Here is a tiny trained network, its code and every weight. The questions are about switching its units off for an input and a class, where a switched-off unit gives its printed mean instead of its output.

import numpy as np


def w(rows, s, z=0):
    codes = np.array(rows[::2]) - 128.0
    scale = np.full(codes.shape[1], s)
    scale[-1] = z or s
    return codes * scale


def f(y):
    return np.maximum(y, 0)


def log_softmax(a):
    a = a - a.max(-1, keepdims=True)
    return a - np.log(np.exp(a).sum(-1, keepdims=True))


def net(x, mask):
    res = np.array(x, float).reshape(1, 7) / 4 @ E
    y = f(res @ A[0][:, :-1].T + A[0][:, -1])
    res = res + np.where(mask, y, B[0][:, -1]) @ B[0][:, :-1]
    return log_softmax(res[-1] @ U[:, :-1].T + U[:, -1])


A, B = {}, {}
E = w([
[184,19,1,86,138,124,169,98,92,237,105],'x0',
[106,46,35,150,176,12,147,151,148,42,203],'x1',
[89,112,37,188,13,127,151,117,3,128,145],'x2',
[121,234,78,91,191,178,45,88,66,87,38],'x3',
[227,177,117,93,105,126,146,40,117,79,135],'x4',
[97,69,197,92,158,47,86,193,129,127,50],'x5',
[164,93,169,132,80,56,112,91,61,119,164],'x6',
],0.0097)
A[0] = w([
[254,139,118,87,140,115,187,73,180,183,141,94],'N0',
[128,48,111,178,51,110,161,123,82,138,199,183],'N1',
[175,125,93,173,79,136,160,149,87,162,133,63],'N2',
[87,76,142,98,153,122,121,202,163,217,98,232],'N3',
[138,123,2,179,77,80,146,141,136,127,114,127],'N4',
[135,110,69,196,24,118,143,90,96,146,170,98],'N5',
[76,131,187,143,155,103,121,187,206,74,164,152],'N6',
[151,175,108,102,154,146,103,53,20,142,80,230],'N7',
[198,150,123,71,129,207,144,57,168,134,136,238],'N8',
[40,185,144,131,136,161,81,203,193,134,122,254],'N9',
[139,154,37,74,204,142,144,98,145,116,102,180],'N10',
[131,161,142,104,32,161,115,129,61,137,97,99],'N11',
[129,170,74,109,118,107,47,126,61,104,95,142],'N12',
],0.0095,0.0024)
B[0] = w([
[210,138,101,149,103,27,90,110,205,197,131,208],'N0',
[54,81,102,138,39,147,197,142,107,191,225,252],'N1',
[129,180,90,166,94,131,141,90,87,111,184,190],'N2',
[149,74,134,61,132,187,157,237,179,188,89,218],'N3',
[82,82,44,170,152,121,155,128,141,95,164,228],'N4',
[122,143,114,123,90,155,218,42,55,209,171,239],'N5',
[57,169,228,141,188,83,112,184,135,101,183,237],'N6',
[121,135,79,34,127,164,7,76,80,99,119,245],'N7',
[251,172,146,183,112,84,110,2,150,187,127,216],'N8',
[99,220,117,209,186,206,155,128,208,137,100,244],'N9',
[104,133,26,133,228,71,97,114,140,122,145,209],'N10',
[121,174,164,85,53,172,123,95,93,114,85,204],'N11',
[79,96,117,104,151,236,102,138,74,53,120,215],'N12',
],0.0082,0.015)
U = w([
[102,99,98,148,59,131,201,92,70,166,222,175],'0',
[111,142,118,162,164,207,153,173,171,194,74,24],'1',
[239,146,99,130,122,81,99,66,158,164,148,130],'2',
[125,12,189,49,133,39,125,217,149,141,162,249],'3',
[115,118,49,84,180,149,54,96,74,85,112,91],'4',
[104,40,63,151,161,63,176,163,147,65,149,12],'5',
[142,176,157,85,60,175,83,84,64,107,64,148],'6',
[91,202,199,192,156,125,114,132,139,53,213,145],'7',
],0.011,0.0018)

Each question gives the input, the list of numbers given to net, and the class t.
The units are the neurons (one row each of A and B). Each row of codes is followed by its name. A weight is (code - 128) times the scale printed after its matrix; where a second scale follows, it is the last column's (A, B and U).
mask holds one flag per neuron, in row order. A switched-off neuron (its flag False) gives its mean, the last column of its row in B, instead of its output. The means were averaged over made-up inputs and are rounded, as every weight is.
A unit's drop is (log p(t) with every unit on - log p(t) with that unit switched off) / (log p(t) with every unit on - log p(t) with every unit switched off).
The circuit of an input: a set's keep is (log p(t) with only the set's units on - log p(t) with every unit switched off) / (log p(t) with every unit on - log p(t) with every unit switched off). Starting from the 12 units with the biggest drops (on a tie, the unit counted first), units are removed one at a time, each time the one whose removal leaves the highest keep (on an exact tie, the one counted first), for as long as the keep stays at least 0.8.
circuit, biggest first: the units of the circuit, biggest drop first
top k neurons: the k neurons with the biggest drops, biggest first
drop when u is switched off: that unit's drop, to one decimal
input [4,3,3,-3,-6,6,-7], class 1: circuit, biggest first => [N3]
input [8,6,-7,5,-3,6,-5], class 3: circuit, biggest first => [N3 N5]
input [-1,0,-1,-3,8,7,-2], class 3: circuit, biggest first => [N9 N5]
input [6,-6,0,2,3,3,3], class 6: top 4 neurons => [N7 N11 N4 N12]
input [-3,-6,-1,2,8,0,-4], class 2: top 2 neurons => [N8 N0]
input [8,7,-3,2,0,-4,-2], class 5: circuit, biggest first => [N10 N7]
input [-5,6,2,-4,-8,3,-2], class 7: top 2 neurons => [N6 N9]
input [-5,-6,3,-3,-2,0,5], class 6: top 3 neurons => [N11 N4 N10]
input [-6,-3,-4,5,-5,6,-1], class 1: top 3 neurons => [N3 N9 N2]
input [3,-3,3,4,7,-1,-3], class 4: top 3 neurons => [N7 N10 N12]
input [1,-4,8,8,-5,-3,-2], class 4: top 2 neurons => [N7 N12]
input [8,-8,-1,0,3,4,6], class 2: top 2 neurons => [N0 N8]
input [-5,-1,0,5,2,-7,-4], class 4: drop when N5 is switched off => 0.3
input [7,-8,-3,-7,6,-4,-2], class 2: drop when N8 is switched off => 0.0
input [5,-7,-2,0,5,-1,8], class 2: circuit, biggest first => [N0]
input [-2,2,8,4,-6,6,-5], class 1: drop when N9 is switched off => 0.1
